Each row is followed by its class.
[124,407,-899,209,-87,23,-159,-184,74,601,290,55,-68,-192,31,-502,-179,-168,431,57,-248,161,175,228,-154,321,47,214,-516,266,275,6,-148,-72,-69,-189,-34,-346]	P
[-132,-186,-82,-103,95,101,289,170,-187,-39,-150,-56,163,-29,-132,-86,-74,-143,-76,-59,59,-12,-17,105,-28,-189,-121,-10,-77,-190,-198,-78,50,50,88,-19,84,-94]	D
[440,-151,13,-101,51,84,-353,-150,-71,62,-76,75,45,58,-15,-97,-262,-85,-191,-163,12,29,-210,-159,-134,82,-95,-297,162,116,-129,-42,-224,-99,-115,316,129,129]	U
[195,16,-426,137,-66,409,-1,422,-189,200,60,-202,255,-138,-160,-7,53,-312,60,-170,239,-31,130,-63,-79,89,-116,-217,-26,-194,-104,11,109,33,100,-161,-256,128]	X
[28,175,304,-62,-80,11,99,-114,106,54,320,-134,59,-150,32,189,108,195,26,212,-296,86,114,-214,-103,-228,-94,-102,144,-10,13,45,-48,55,156,192,59,1]	T
[405,-96,-138,-63,121,161,-326,-162,-18,199,-74,130,-7,69,-30,-162,-225,-117,-147,-140,51,57,-155,-193,-216,21,-94,-338,159,149,-160,-74,-260,-127,-120,334,58,29]	A
[430,-39,-210,-41,104,89,-236,-136,55,243,-17,136,-89,26,38,-215,-275,-139,-65,-40,-5,4,-132,-208,-183,6,-71,-333,96,230,-86,-72,-283,-97,-87,263,-57,-75]	N
[-86,133,36,87,-103,190,186,-4,108,107,62,121,194,-31,26,-114,233,-300,149,127,95,53,-65,34,274,-21,-81,193,69,27,121,-40,96,-103,-122,-67,-135,-335]	U
[-17,72,104,-56,140,176,24,27,39,148,92,145,-16,-164,33,49,235,-273,116,84,132,6,-194,-38,106,55,-133,-47,-37,-84,187,77,195,-138,-51,5,-168,-486]	N
[-10,-177,-248,-2,149,240,238,91,-201,25,-54,66,134,-32,-156,-28,-120,-243,-70,-58,-6,-35,-117,82,-50,-121,-266,-103,-110,-102,-201,-45,30,-11,64,-57,39,-199]	A
[-22,-155,-284,-52,134,149,255,99,-153,107,-13,52,205,-20,-186,-66,-79,-117,-49,-21,39,-40,-35,44,-129,-214,-253,-42,-108,-44,-175,-52,64,-25,83,-58,122,-167]	T
[78,431,-627,241,320,92,-183,100,165,369,-170,94,-86,-223,67,-198,-385,-498,-374,3,242,78,265,229,33,-107,-175,-309,191,-398,11,266,79,-641,-167,78,96,-358]	Q
[-165,-180,226,207,31,341,73,-1,-100,105,-104,-53,75,-124,-57,160,-164,-32,133,-156,31,-77,-132,229,296,2,-402,41,-314,-7,379,104,301,-416,-118,-299,-61,26]	C
[87,-134,-199,316,-293,-42,-34,-145,-181,231,-187,-219,83,106,-107,-402,-70,-28,194,-476,-241,210,90,502,43,250,-102,471,-63,-79,57,237,308,-259,-139,-186,-160,-257]	D
[74,329,224,-85,-52,-83,220,-102,36,299,238,-95,13,-117,97,31,74,201,149,155,-204,121,165,-274,-126,-158,-49,-50,13,5,73,-42,-15,21,184,139,62,34]	N
[60,114,-357,541,-9,170,-290,126,-119,94,-36,-122,-445,26,-99,-367,-475,-363,-388,-131,-20,318,348,223,112,198,-158,-55,81,-6,142,80,68,-445,-305,114,-117,89]	C
[-1,22,-422,-47,334,56,-259,10,-20,612,-22,-134,-271,-228,120,-255,335,-369,127,-141,216,-24,14,78,-246,210,-348,-25,-206,-71,-28,16,96,-277,73,-261,213,-735]	N
[25,107,338,-55,-118,-137,105,-48,149,61,285,-191,99,-127,-129,390,88,414,-255,137,-144,50,224,-112,-148,-264,-79,-12,94,-20,45,174,50,112,282,28,255,230]	A
[83,94,203,-56,-101,-79,279,-60,-117,68,242,-131,-37,-180,-136,-46,-201,251,76,152,-274,13,166,-212,-134,-215,-138,36,48,53,64,120,-87,113,171,104,76,144]	W
[-99,-13,-199,-21,133,46,229,82,-52,17,18,40,130,-37,-27,-52,-89,-154,-37,-24,-44,-6,-20,-16,-85,-231,-155,-79,-91,-53,-128,-99,40,-16,113,-89,122,-148]	A
[218,53,176,-138,-198,43,235,-82,-127,3,262,-96,142,-98,-179,91,-91,124,-89,28,-241,91,76,-162,-45,-152,-234,-46,81,7,-20,29,15,215,122,118,100,142]	X
[62,214,210,-84,-257,-302,275,-87,241,97,149,-168,183,-132,3,139,88,195,7,215,-213,142,248,-186,-31,-338,12,-54,50,-100,-70,-21,91,169,256,-4,82,-3]	P
[-16,187,164,35,-85,-91,144,-123,303,190,275,-159,138,-165,-40,267,9,210,-90,320,-217,17,224,-112,-140,-342,6,-103,72,6,-4,71,-18,13,225,99,87,139]	N
[-5,393,-622,162,125,545,295,26,360,392,387,-65,-8,-595,92,-310,-480,-293,-109,109,-160,303,172,429,-57,-123,-125,-116,-196,157,198,9,235,-133,-39,210,-89,-325]	P
[-125,245,-52,64,122,196,58,70,147,109,319,214,61,-104,55,92,208,-444,89,290,62,27,-145,-122,188,-4,-141,-87,-30,-4,201,-154,225,-91,-33,92,-116,-600]	W
[-8,-81,-206,-1,126,111,218,127,-219,-100,5,45,175,27,-172,63,-12,-213,-145,-24,-3,-23,-94,-15,-30,-116,-242,-77,-59,-170,-186,-32,61,68,86,-5,128,-131]	P
[-12,139,311,-9,-143,-55,271,-163,23,-6,377,-171,-41,-190,-57,278,198,402,-57,185,-284,101,53,-68,-79,-246,-70,-61,-86,10,49,84,105,43,191,165,130,74]	W
[-53,255,-33,10,132,328,76,-1,247,129,181,271,171,-168,32,194,397,-375,240,284,45,12,-246,-139,127,-83,-91,-55,-158,7,309,-95,372,-167,-33,-94,-108,-547]	X
[18,202,-61,115,-38,139,-131,72,361,124,205,272,302,-36,31,175,110,-217,156,136,171,-12,-142,-153,145,72,-214,-127,-76,27,217,-104,326,-113,40,-135,56,-327]	X
[136,16,196,-90,-211,-146,59,-54,178,86,270,-222,132,-162,6,172,-91,150,-73,92,-276,93,159,-109,-125,-175,39,-76,-117,-34,0,82,-44,160,254,129,86,-4]	D
[-120,-87,-200,-62,108,154,338,129,-148,58,-66,-13,236,-26,-116,-54,-14,-58,0,-39,18,45,39,29,-104,-187,-160,39,-113,-94,-175,-64,-57,32,77,16,132,-235]	D
[97,-128,-57,-123,81,-271,179,134,-245,-392,-343,-14,-441,-197,126,-293,-303,-164,-251,-90,-51,11,76,6,130,-59,-658,-104,28,-240,93,93,355,163,117,-314,-183,50]	T
[-70,158,-127,192,-6,198,90,132,295,288,98,131,188,-46,-24,36,150,-258,137,127,219,20,54,4,88,-44,-131,-12,-51,101,199,-82,130,-59,31,-92,-147,-306]	T
[-67,237,-135,-48,193,-227,-339,-258,404,402,355,77,148,201,64,-103,5,248,175,-134,129,-198,142,68,-351,107,32,21,59,428,129,-73,302,-172,21,97,204,-1]	W
[407,232,-732,293,-96,180,-2,99,115,545,-99,103,277,33,45,-88,-141,-454,-278,-153,275,105,289,172,-30,75,-385,-63,-1,-60,-115,5,76,-312,139,-27,-108,-515]	Z
[43,-78,-401,211,428,418,-105,203,-229,302,171,83,-663,-224,-215,-130,-248,-49,-461,6,211,5,125,350,-211,-3,-184,-40,34,189,92,163,162,-530,-140,387,104,-572]	Z
[2,299,-42,63,-39,169,37,-25,269,196,165,191,195,17,272,-162,205,-313,123,-20,196,4,-235,-4,64,-16,-148,113,150,102,173,-226,148,-183,-49,39,18,-383]	Q
[-77,454,12,15,63,223,125,28,168,243,318,225,145,-92,30,52,233,-609,127,231,123,102,-67,-144,203,89,-185,-42,-52,-135,304,-113,228,-25,-9,52,-184,-524]	Z
[34,372,-716,284,146,197,-89,-100,-22,673,-187,218,27,-24,-10,-356,-316,-733,296,-95,-176,225,187,-33,203,124,-176,-93,-74,-202,244,-18,124,-287,-206,-316,-362,-223]	N
[382,-87,-85,-66,108,110,-333,-194,21,235,20,114,-33,46,-54,-138,-299,-115,-119,-80,-39,39,-221,-141,-170,15,-98,-375,121,136,-84,-117,-157,-123,-120,344,74,39]	Z
[21,74,104,-73,-78,34,243,-29,195,89,229,-73,187,-254,13,179,-81,207,-32,224,-260,115,142,-96,-134,-342,-56,-120,36,-86,28,157,-7,119,132,128,-20,204]	C
[-15,549,-399,270,-189,-173,101,272,301,86,293,13,36,-97,9,80,-168,434,-260,67,2,310,493,102,75,-32,46,3,-232,166,341,-65,245,157,217,19,162,179]	C
[70,164,126,-69,-138,-36,26,-66,27,87,350,-159,114,-166,-109,336,107,50,-222,153,-201,137,204,-216,-53,-185,-65,-108,39,-135,9,85,-48,102,186,108,131,29]	Q
[-38,-56,-250,-3,111,153,318,126,-134,-26,-24,58,175,-6,-171,-91,11,-111,-49,-16,-18,33,-33,-48,-90,-205,-182,-65,5,-112,-230,-52,83,26,81,-31,77,-166]	U
[-8,120,373,-152,-120,-98,160,-56,-13,-133,266,-123,20,-99,15,108,70,101,-66,100,-361,166,23,-223,-32,-201,-97,-65,71,-145,-24,-37,52,238,195,118,241,154]	X
[6,-38,121,81,95,65,-235,-193,-95,-252,372,-35,-329,-358,117,110,-50,241,-349,-22,-189,-238,-325,379,85,-117,-232,-158,134,54,143,262,371,-309,110,239,-44,146]	P
[-64,337,-66,53,70,248,82,15,229,111,132,281,174,-98,103,-83,94,-582,327,196,42,42,-168,-54,220,67,-57,-25,-72,27,246,-152,191,-159,-108,-150,-107,-507]	Q
[-61,-71,-185,-25,150,123,234,140,-172,53,-132,64,109,-17,-96,-43,33,-243,-30,-79,54,18,-40,54,-37,-167,-113,-77,-76,-171,-157,-47,150,-81,84,-129,100,-132]	W
[-101,387,78,64,14,193,30,-15,23,286,273,176,71,-90,-82,-77,361,-283,357,179,116,32,-59,-59,185,80,-80,-11,11,45,230,-71,192,-247,-35,-71,-152,-523]	T
[-127,218,221,5,-11,-91,23,-15,335,-72,83,176,208,-109,73,19,269,-148,206,367,22,48,-210,-142,228,-68,-16,-24,6,-28,229,-52,244,-33,21,-122,-76,-286]	W
[-1,266,-53,87,106,158,20,105,261,1,235,373,125,-90,40,47,38,-368,165,152,74,-7,-203,-180,128,-47,-161,-166,-32,71,324,-36,267,-156,-57,-114,-75,-402]	U
[382,-180,-82,-101,81,174,-298,-132,-50,223,-29,106,55,80,-55,-92,-248,-179,-136,-146,1,28,-168,-111,-134,88,-97,-229,105,186,-105,-103,-216,-54,-79,297,85,-55]	D
[-62,-49,-314,-18,75,129,187,99,-1,-15,64,33,316,0,-99,42,-53,-173,-148,-49,18,-13,-120,1,-36,-184,-195,-74,-48,-155,-142,-79,106,68,66,-43,104,-102]	C
[39,209,-71,53,-19,199,127,30,39,101,216,206,75,-134,-8,-29,201,-250,163,94,13,80,-173,-2,183,74,-187,-43,-88,-74,129,-1,347,-55,-19,-53,13,-271]	X
[-35,-101,-255,-56,104,111,226,133,-69,34,-15,20,270,-7,-165,-7,-46,-112,-120,-21,65,-8,-10,64,-80,-189,-170,-61,-83,-69,-174,-59,42,30,75,-7,110,-186]	C
[406,-25,-84,-80,143,148,-302,-186,14,186,-28,181,-40,61,10,-96,-232,-171,-111,-86,-37,64,-217,-276,-171,39,-63,-360,139,167,-98,-134,-181,-139,-65,303,92,-26]	D
[46,252,-196,99,21,205,-45,-120,177,31,267,282,315,-64,124,56,154,-345,244,65,4,-65,-257,-111,50,13,-111,-46,69,188,97,-92,82,-234,-41,-24,-129,-486]	Z
[169,53,244,-70,-85,-136,215,-150,-93,31,190,-69,-31,-98,-113,240,-3,283,-81,106,-217,50,255,-164,-104,-183,-73,-86,171,37,-170,177,-71,91,138,229,170,161]	T
[99,230,386,-69,-67,-96,91,-252,31,202,181,-71,-63,-90,-20,104,25,54,-75,182,-257,95,175,-171,-17,-161,-40,-86,120,45,-9,30,-111,-69,216,174,131,0]	D
[58,36,319,-87,-152,-106,168,-13,104,31,123,-213,157,-143,-22,224,2,285,-30,-12,-119,25,231,-63,-198,-268,-36,-48,49,-38,-71,119,33,65,233,-26,233,277]	A
[-27,-103,-154,-28,93,167,192,60,-83,-12,-29,44,202,22,-101,27,-82,-151,-106,-20,-27,-9,-89,30,-41,-150,-154,-76,-101,-102,-145,-88,49,-18,58,-7,97,-112]	U
[-24,-135,-199,-85,98,60,252,125,-109,66,-66,-7,308,5,-136,-4,-30,-152,-57,-36,66,-46,18,50,-104,-205,-162,-48,-74,-131,-260,-64,65,3,114,-57,195,-125]	Q
[58,140,195,-81,-152,-8,166,-77,150,49,245,-108,201,-214,-31,140,133,193,17,256,-225,33,135,-128,-134,-310,-23,-101,57,-31,-73,61,-11,98,242,77,142,230]	U
[-303,21,32,95,-47,227,-213,-178,13,-117,182,-261,-196,-393,177,-200,-164,161,74,133,-228,-85,-63,318,238,-21,-113,13,-458,53,225,-29,111,-361,47,-36,43,85]	Z
[-54,-133,-227,-11,7,109,234,121,-130,46,-48,-47,200,-32,-86,-39,-13,-167,-89,-18,23,17,-16,53,-44,-168,-196,0,-133,-143,-180,-104,27,34,105,-60,81,-105]	C
[-89,212,-353,331,126,-17,-53,260,115,-446,28,40,-281,-240,9,135,-102,-264,-303,214,-81,-43,-125,191,126,-206,-116,-374,-21,-347,149,46,441,-156,-11,-65,-94,-47]	X
[387,-50,-118,7,62,91,-228,-164,14,143,-83,43,6,126,-58,-80,-186,-103,-185,-93,11,55,-112,-211,-116,19,-64,-239,120,141,-75,-78,-214,-59,-148,321,33,80]	C
[395,-108,-64,-98,94,88,-254,-136,-47,94,-74,116,-22,17,-20,-128,-280,-208,-127,-61,-6,8,-190,-207,-123,23,-78,-290,133,148,-98,-103,-201,-61,-94,278,89,66]	D
[426,-97,-163,5,48,141,-264,-127,7,212,-65,97,-70,48,25,-166,-292,-117,-114,-109,3,28,-153,-136,-177,52,-131,-270,90,196,-60,-111,-249,-103,-72,257,-5,-1]	Q
[49,168,149,-13,-157,0,144,-49,115,132,284,-81,92,-176,-68,181,16,329,-80,225,-249,40,225,-172,-162,-343,-26,-76,119,28,0,101,28,33,320,-43,62,409]	N
[-356,204,75,148,140,222,-101,-14,3,-47,425,-14,-214,-316,222,-181,-279,-151,-24,223,-328,198,-90,404,18,-12,44,-253,-169,-58,206,-43,199,-312,-47,229,-146,290]	W
[-98,202,-189,138,64,98,-21,72,292,34,274,321,117,-71,4,131,267,-233,127,260,40,48,-282,-77,113,-44,-155,-106,-132,4,291,-124,362,-67,-40,-116,-46,-446]	Q
[-92,447,-150,179,23,281,5,-62,435,42,341,345,130,-113,137,-87,180,-398,204,167,10,79,-280,-117,122,10,-109,-9,96,-29,284,-51,316,-82,-85,44,-122,-427]	A
[-80,-160,-146,-32,97,95,252,91,-113,-15,-58,8,232,17,-129,29,-72,-127,-60,-70,-8,-29,-80,70,-25,-149,-175,-25,-70,-120,-148,-61,101,45,42,-64,80,-103]	U
[395,-86,-160,-28,90,104,-260,-169,13,130,2,114,-40,48,-9,-119,-280,-89,-110,-119,-19,12,-188,-163,-174,20,-130,-341,102,181,-107,-91,-156,-107,-120,275,66,64]	Z
[48,185,80,-77,-93,-114,95,-159,106,192,67,-59,41,-150,-36,130,41,45,55,239,-254,107,308,-162,0,-262,77,-84,38,-101,-5,85,-24,36,102,53,-45,25]	P
[201,76,122,-129,-155,43,151,-117,31,106,276,-102,193,-91,59,246,1,76,-135,-34,-135,68,102,-65,-163,-141,-114,-30,39,76,-46,5,-132,112,111,236,200,39]	D
[-402,175,-90,146,425,-247,-6,-19,-74,102,105,-35,-48,-62,-37,-124,79,-80,197,-79,3,97,9,523,-70,198,-182,-55,-587,-68,162,58,538,-468,-104,-31,277,-599]	A
[-29,597,-509,184,350,571,-1,82,-322,554,248,192,-445,-226,-43,-321,-102,-71,-71,-67,13,212,149,318,160,113,-277,-304,-195,-89,284,-19,439,-434,-144,82,228,343]	A
